[[126 128 150 132 127 122 122 131 103 134 127 115]
 [134 129 107 128 123 128 126 138 137 135 128 134]]
->
[[128 150 132 127 122 122 131 103 134 127 115 126]
 [129 107 128 123 128 126 138 137 135 128 134 134]]

[[140 124 127 133]
 [103 119 136 110]
 [124 137 117 110]
 [111 142 138 133]
 [132 135 132 131]
 [113 138 123 120]
 [139 143 131 108]
 [114 137 134 119]
 [141 108 118 144]
 [123 112 134 138]]
->
[[124 127 133 140]
 [119 136 110 103]
 [137 117 110 124]
 [142 138 133 111]
 [135 132 131 132]
 [138 123 120 113]
 [143 131 108 139]
 [137 134 119 114]
 [108 118 144 141]
 [112 134 138 123]]

[[115 151 151 110 118 105 143 124]
 [104 132 145 124 130 116 137 127]
 [108 149 156 113 117 109 147 124]
 [123 112 127 141 136 142 123 131]
 [110 148 149 110 125 101 141 124]]
->
[[151 151 110 118 105 143 124 115]
 [132 145 124 130 116 137 127 104]
 [149 156 113 117 109 147 124 108]
 [112 127 141 136 142 123 131 123]
 [148 149 110 125 101 141 124 110]]

[[104 118 102 129 147 156]
 [132 114 139 126 123 124]
 [149 145 126 141 149 110]
 [117 131 113 127 127 141]]
->
[[118 102 129 147 156 104]
 [114 139 126 123 124 132]
 [145 126 141 149 110 149]
 [131 113 127 127 141 117]]

[[141 140 104 122 123 129 136]
 [130 124 131 127 137 125 123]
 [126 125 133 128 112 126 138]]
->
[[140 104 122 123 129 136 141]
 [124 131 127 137 125 123 130]
 [125 133 128 112 126 138 126]]

[[126 111 134 101]
 [120 101 142 115]
 [152 116 128 117]
 [156 130 102 134]
 [125 118 131 119]
 [131 121 146 120]
 [110 116 120 132]
 [144 114 134 147]
 [120 117 131 153]
 [123 145 157 124]]
->
[[111 134 101 126]
 [101 142 115 120]
 [116 128 117 152]
 [130 102 134 156]
 [118 131 119 125]
 [121 146 120 131]
 [116 120 132 110]
 [114 134 147 144]
 [117 131 153 120]
 [145 157 124 123]]

[[117 157]
 [123 141]
 [129 125]]
->
[[157 117]
 [141 123]
 [125 129]]
---
[[114 146 140 132 120 115 134 135 149 108 116 139 153 151]
 [138 111 126 139 146 134 109 103 111 140 135 122 115 129]
 [155 129 122 121 132 142 127 137 111 131 155 136 113  99]]
->
[[114 146 140 132 120 115 134 135 149 108 116 139 153 151]
 [155 129 122 121 132 142 127 137 111 131 155 136 113  99]
 [138 111 126 139 146 134 109 103 111 140 135 122 115 129]]

[[121 120 129 130 127 136 121 134 138 118 118 148 124 135 119 126]
 [133 127 124 128 117 105 114 126 138 129 134 122 130 120 131 125]]
->
[[133 127 124 128 117 105 114 126 138 129 134 122 130 120 131 125]
 [121 120 129 130 127 136 121 134 138 118 118 148 124 135 119 126]]

[[125 148 153 131 118 130 150 122 132 130 118 146]
 [107 120 115 120 117 107 119 115 121 114 107 120]
 [148 101 120 110 151 140 130 156 149 113 152 101]
 [153 102 122 109 152 144 134 158 152 113 156 101]
 [117 137 137 127 117 120 138 119 128 123 113 136]]
->
[[125 148 153 131 118 130 150 122 132 130 118 146]
 [117 137 137 127 117 120 138 119 128 123 113 136]
 [107 120 115 120 117 107 119 115 121 114 107 120]
 [153 102 122 109 152 144 134 158 152 113 156 101]
 [148 101 120 110 151 140 130 156 149 113 152 101]]

[[134 129 146 123 113 137 138 144]
 [126 135 146 115 145 126 139 140]
 [124 125 145 109 138 141 149 110]]
->
[[126 135 146 115 145 126 139 140]
 [134 129 146 123 113 137 138 144]
 [124 125 145 109 138 141 149 110]]

[[130 128 128 130 126 129 128 127 131]
 [148 148 149 148 107 149 148 110 110]
 [128 127 128 128 129 128 127 128 128]]
->
[[148 148 149 148 107 149 148 110 110]
 [130 128 128 130 126 129 128 127 131]
 [128 127 128 128 129 128 127 128 128]]

[[155 110 129 110 109 129 110 128 112 129 150 108 111]
 [155 111 127 110 110 126 111 126 114 129 149 110 111]
 [100 145 129 146 146 129 145 130 143 126 107 147 145]]
->
[[100 145 129 146 146 129 145 130 143 126 107 147 145]
 [155 111 127 110 110 126 111 126 114 129 149 110 111]
 [155 110 129 110 109 129 110 128 112 129 150 108 111]]

[[135 130 129 125 123 126 132 142 113 140 138 118 128 120 126]
 [143 133 127 125 132 125 119 116 153 112 119 129 126 145 129]
 [131 129 129 127 123 127 133 141 112 140 137 120 128 118 126]
 [108 122 127 134 134 133 126 112 138 118 116 144 129 132 131]
 [136 131 127 127 132 127 121 115 150 113 119 131 127 142 129]
 [102 121 127 135 134 134 128 112 135 119 116 146 129 130 131]]
->
[[143 133 127 125 132 125 119 116 153 112 119 129 126 145 129]
 [136 131 127 127 132 127 121 115 150 113 119 131 127 142 129]
 [135 130 129 125 123 126 132 142 113 140 138 118 128 120 126]
 [131 129 129 127 123 127 133 141 112 140 137 120 128 118 126]
 [108 122 127 134 134 133 126 112 138 118 116 144 129 132 131]
 [102 121 127 135 134 134 128 112 135 119 116 146 129 130 131]]
---
[[128 128 130 129 128 129 127]
 [144 135 147 145 127 139 105]
 [136 129 122 129 128 121 125]
 [103 125 156 130 128 155 132]
 [117 123 116 116 128 120 140]
 [113 121 110 111 128 117 147]
 [115 121 112 113 128 118 144]
 [145 135 148 147 127 140 103]
 [115 121 113 114 128 118 144]]
->
[[113 121 110 111 128 117 147]
 [115 121 112 113 128 118 144]
 [115 121 113 114 128 118 144]
 [117 123 116 116 128 120 140]
 [136 129 122 129 128 121 125]
 [128 128 130 129 128 129 127]
 [144 135 147 145 127 139 105]
 [145 135 148 147 127 140 103]
 [103 125 156 130 128 155 132]]

[[112 126 132 102 113 138 124 125 132 114 139 133]
 [125 120 129 128 137 139 116 140 109 113 142 121]
 [118 131 118 109 132 140 137 152 133 114 107 141]
 [131 121 135 133 102 128 121 148 133 144 124 142]
 [130 113 126 138 128 115 141 107 134 119 103 132]
 [116 114 134 134 132 134 136 131 117 141 148 119]]
->
[[118 131 118 109 132 140 137 152 133 114 107 141]
 [130 113 126 138 128 115 141 107 134 119 103 132]
 [125 120 129 128 137 139 116 140 109 113 142 121]
 [112 126 132 102 113 138 124 125 132 114 139 133]
 [116 114 134 134 132 134 136 131 117 141 148 119]
 [131 121 135 133 102 128 121 148 133 144 124 142]]

[[124 104 147]
 [137 139 116]
 [131 147 114]]
->
[[131 147 114]
 [137 139 116]
 [124 104 147]]

[[125 141 132 134 138 127 122 132 136 108]
 [137 110 131 106 123 138 131 132 124 125]
 [145 110 124 128 130 128 127 133 137 138]
 [117 126 112 121 113 127 120 126 121 142]]
->
[[117 126 112 121 113 127 120 126 121 142]
 [145 110 124 128 130 128 127 133 137 138]
 [137 110 131 106 123 138 131 132 124 125]
 [125 141 132 134 138 127 122 132 136 108]]

[[115 150 121]
 [128 127 142]
 [121 139 118]
 [131 119 143]
 [123 133 117]
 [134 114 140]
 [126 130 112]
 [137 110 141]]
->
[[126 130 112]
 [123 133 117]
 [121 139 118]
 [115 150 121]
 [134 114 140]
 [137 110 141]
 [128 127 142]
 [131 119 143]]

[[121 137 149 127 147 136 142 100 132 103]
 [124 132 134 125 133 126 113 127 133 125]
 [133 124 128 126 125 128 113 145 130 138]]
->
[[133 124 128 126 125 128 113 145 130 138]
 [124 132 134 125 133 126 113 127 133 125]
 [121 137 149 127 147 136 142 100 132 103]]

[[142 128 127 129 113 135 127 120 131 128 129 126]
 [135 129 125 129 113 125 130 127 130 129 128 129]
 [108 130 132 123 132 124 139 113 122 129 114 127]
 [143 125 131 127 129 127 134 132 126 128 135 130]
 [116 128 124 124 133 128 135 141 126 130 121 127]
 [127 128 129 129 133 127 132 128 126 128 118 127]
 [123 117 119 125 133 122 128 131 127 127 157 128]
 [131 127 130 127 133 128 135 126 130 129 139 129]]
->
[[123 117 119 125 133 122 128 131 127 127 157 128]
 [116 128 124 124 133 128 135 141 126 130 121 127]
 [135 129 125 129 113 125 130 127 130 129 128 129]
 [142 128 127 129 113 135 127 120 131 128 129 126]
 [127 128 129 129 133 127 132 128 126 128 118 127]
 [131 127 130 127 133 128 135 126 130 129 139 129]
 [143 125 131 127 129 127 134 132 126 128 135 130]
 [108 130 132 123 132 124 139 113 122 129 114 127]]

[[102 133 127 121 112 124 139 147]
 [135 124 117 111 107 107 123 118]]
->
[[135 124 117 111 107 107 123 118]
 [102 133 127 121 112 124 139 147]]
